Here is a tiny trained network, its code and every weight. The questions are about switching its units off for an input and a class, where a switched-off unit gives its printed mean instead of its output.

import numpy as np


def w(rows, s, z=0):
    codes = np.array(rows[::2]) - 128.0
    scale = np.full(codes.shape[1], s)
    scale[-1] = z or s
    return codes * scale


def f(y):
    return y / 2 * (1 + np.tanh(0.7978845608 * (y + 0.044715 * y**3)))


def log_softmax(a):
    a = a - a.max(-1, keepdims=True)
    return a - np.log(np.exp(a).sum(-1, keepdims=True))


def net(x, mask):
    res = np.array(x, float).reshape(1, 6) / 4 @ E
    y = f(res @ A[0][:, :-1].T + A[0][:, -1])
    res = res + np.where(mask, y, B[0][:, -1]) @ B[0][:, :-1]
    return log_softmax(res[-1] @ U[:, :-1].T + U[:, -1])


A, B = {}, {}
E = w([
[128,128,127],'x0',
[127,126,129],'x1',
[7,11,165],'x2',
[70,229,255],'x3',
[130,128,128],'x4',
[27,174,18],'x5',
],0.0057)
A[0] = w([
[161,84,83,81],'n0',
[188,183,110,85],'n1',
[132,80,65,114],'n2',
[180,71,13,89],'n3',
[199,202,96,102],'n4',
[185,189,103,101],'n5',
[93,31,171,94],'n6',
[188,115,179,93],'n7',
[66,59,160,124],'n8',
[182,188,107,90],'n9',
[101,224,178,77],'n10',
[203,196,122,121],'n11',
[80,148,199,78],'n12',
[79,205,167,84],'n13',
[58,193,75,123],'n14',
[114,205,167,123],'n15',
[79,44,150,79],'n16',
[167,64,69,115],'n17',
[152,87,82,82],'n18',
[230,169,88,104],'n19',
[190,194,110,84],'n20',
[115,161,193,84],'n21',
[54,222,191,161],'n22',
[70,148,86,141],'n23',
[177,227,109,127],'n24',
[184,66,110,67],'n25',
[137,160,108,244],'n26',
[156,53,7,127],'n27',
[63,175,58,115],'n28',
[20,166,62,104],'n29',
[62,59,157,93],'n30',
[141,72,77,80],'n31',
[199,224,94,93],'n32',
[183,37,243,120],'n33',
[75,195,199,89],'n34',
[50,182,48,91],'n35',
[254,54,236,88],'n36',
[183,59,78,96],'n37',
[104,123,126,185],'n38',
[181,159,95,93],'n39',
[150,95,89,105],'n40',
[75,192,120,105],'n41',
[219,54,50,97],'n42',
[198,184,104,116],'n43',
[204,74,202,79],'n44',
[177,78,70,84],'n45',
[222,160,133,115],'n46',
],0.0087,0.011)
B[0] = w([
[83,174,175,124],'n0',
[101,131,99,132],'n1',
[132,145,161,141],'n2',
[112,132,176,157],'n3',
[74,114,58,150],'n4',
[97,115,102,139],'n5',
[80,145,59,155],'n6',
[107,190,111,136],'n7',
[98,115,32,165],'n8',
[37,131,69,133],'n9',
[71,130,207,139],'n10',
[104,107,99,157],'n11',
[88,131,146,135],'n12',
[110,161,195,135],'n13',
[184,179,126,155],'n14',
[119,104,163,149],'n15',
[38,130,68,141],'n16',
[115,146,212,148],'n17',
[93,169,173,123],'n18',
[99,113,111,155],'n19',
[111,124,114,135],'n20',
[88,173,176,131],'n21',
[132,86,154,199],'n22',
[180,150,98,152],'n23',
[83,69,115,164],'n24',
[105,206,162,124],'n25',
[170,1,174,254],'n26',
[124,127,215,180],'n27',
[183,202,116,152],'n28',
[162,176,100,160],'n29',
[94,132,69,148],'n30',
[85,156,165,126],'n31',
[93,114,83,153],'n32',
[159,179,61,199],'n33',
[105,106,164,147],'n34',
[172,241,104,150],'n35',
[172,219,100,190],'n36',
[106,140,172,141],'n37',
[172,55,90,182],'n38',
[53,127,133,129],'n39',
[112,132,167,127],'n40',
[144,150,156,133],'n41',
[107,132,194,160],'n42',
[79,102,81,150],'n43',
[135,226,95,149],'n44',
[95,151,170,133],'n45',
[123,119,88,152],'n46',
],0.0072,0.0088)
U = w([
[24,128,50,37],'0',
[66,174,237,3],'1',
[196,250,86,49],'2',
[155,101,124,254],'3',
[152,102,122,245],'4',
[152,103,120,200],'5',
],0.014,0.004)

Each question gives the input, the list of numbers given to net, and the class t.
The units are the neurons (one row each of A and B). Each row of codes is followed by its name. A weight is (code - 128) times the scale printed after its matrix; where a second scale follows, it is the last column's (A, B and U).
mask holds one flag per neuron, in row order. A switched-off neuron (its flag False) gives its mean, the last column of its row in B, instead of its output. The means were averaged over made-up inputs and are rounded, as every weight is.
A unit's drop is (log p(t) with every unit on - log p(t) with that unit switched off) / (log p(t) with every unit on - log p(t) with every unit switched off).
The circuit of an input: a set's keep is (log p(t) with only the set's units on - log p(t) with every unit switched off) / (log p(t) with every unit on - log p(t) with every unit switched off). Starting from the 12 units with the biggest drops (on a tie, the unit counted first), units are removed one at a time, each time the one whose removal leaves the highest keep (on an exact tie, the one counted first), for as long as the keep stays at least 0.8.
units of the circuit, in order: the units of the circuit, biggest drop first
top k neurons: the k neurons with the biggest drops, biggest first
drop of u: that unit's drop, to one decimal
input [6,-3,-5,2,-2,-8], class 2: units of the circuit, in order -> (n36)
input [-1,2,-2,0,-4,6], class 2: units of the circuit, in order -> (n35 n28)
input [-1,-3,6,-7,-1,6], class 1: units of the circuit, in order -> (n27 n17 n3 n2)
input [-7,-1,-2,5,7,-8], class 2: top 3 neurons -> (n36 n33 n44)
input [-2,3,-7,-7,4,1], class 0: units of the circuit, in order -> (n4 n43 n9)
input [8,6,-7,8,-7,-3], class 1: top 2 neurons -> (n10 n13)
input [-1,3,-3,6,1,4], class 1: top 4 neurons -> (n10 n13 n33 n8)
input [0,-5,-5,7,-3,-5], class 1: top 2 neurons -> (n10 n21)
input [1,-5,-5,-6,-7,-8], class 2: top 3 neurons -> (n36 n44 n33)
input [3,4,-8,-2,1,8], class 0: top 2 neurons -> (n24 n4)
input [-3,-6,6,-8,7,8], class 1: drop of n27 -> 0.3
input [-1,1,5,-6,5,-4], class 1: drop of n42 -> 0.1
input [-3,-1,6,-6,-6,-7], class 2: drop of n36 -> 0.3
input [-4,-3,-1,-1,0,8], class 2: drop of n19 -> 0.0
input [-7,-2,2,-8,-6,8], class 1: top neuron -> (n27)
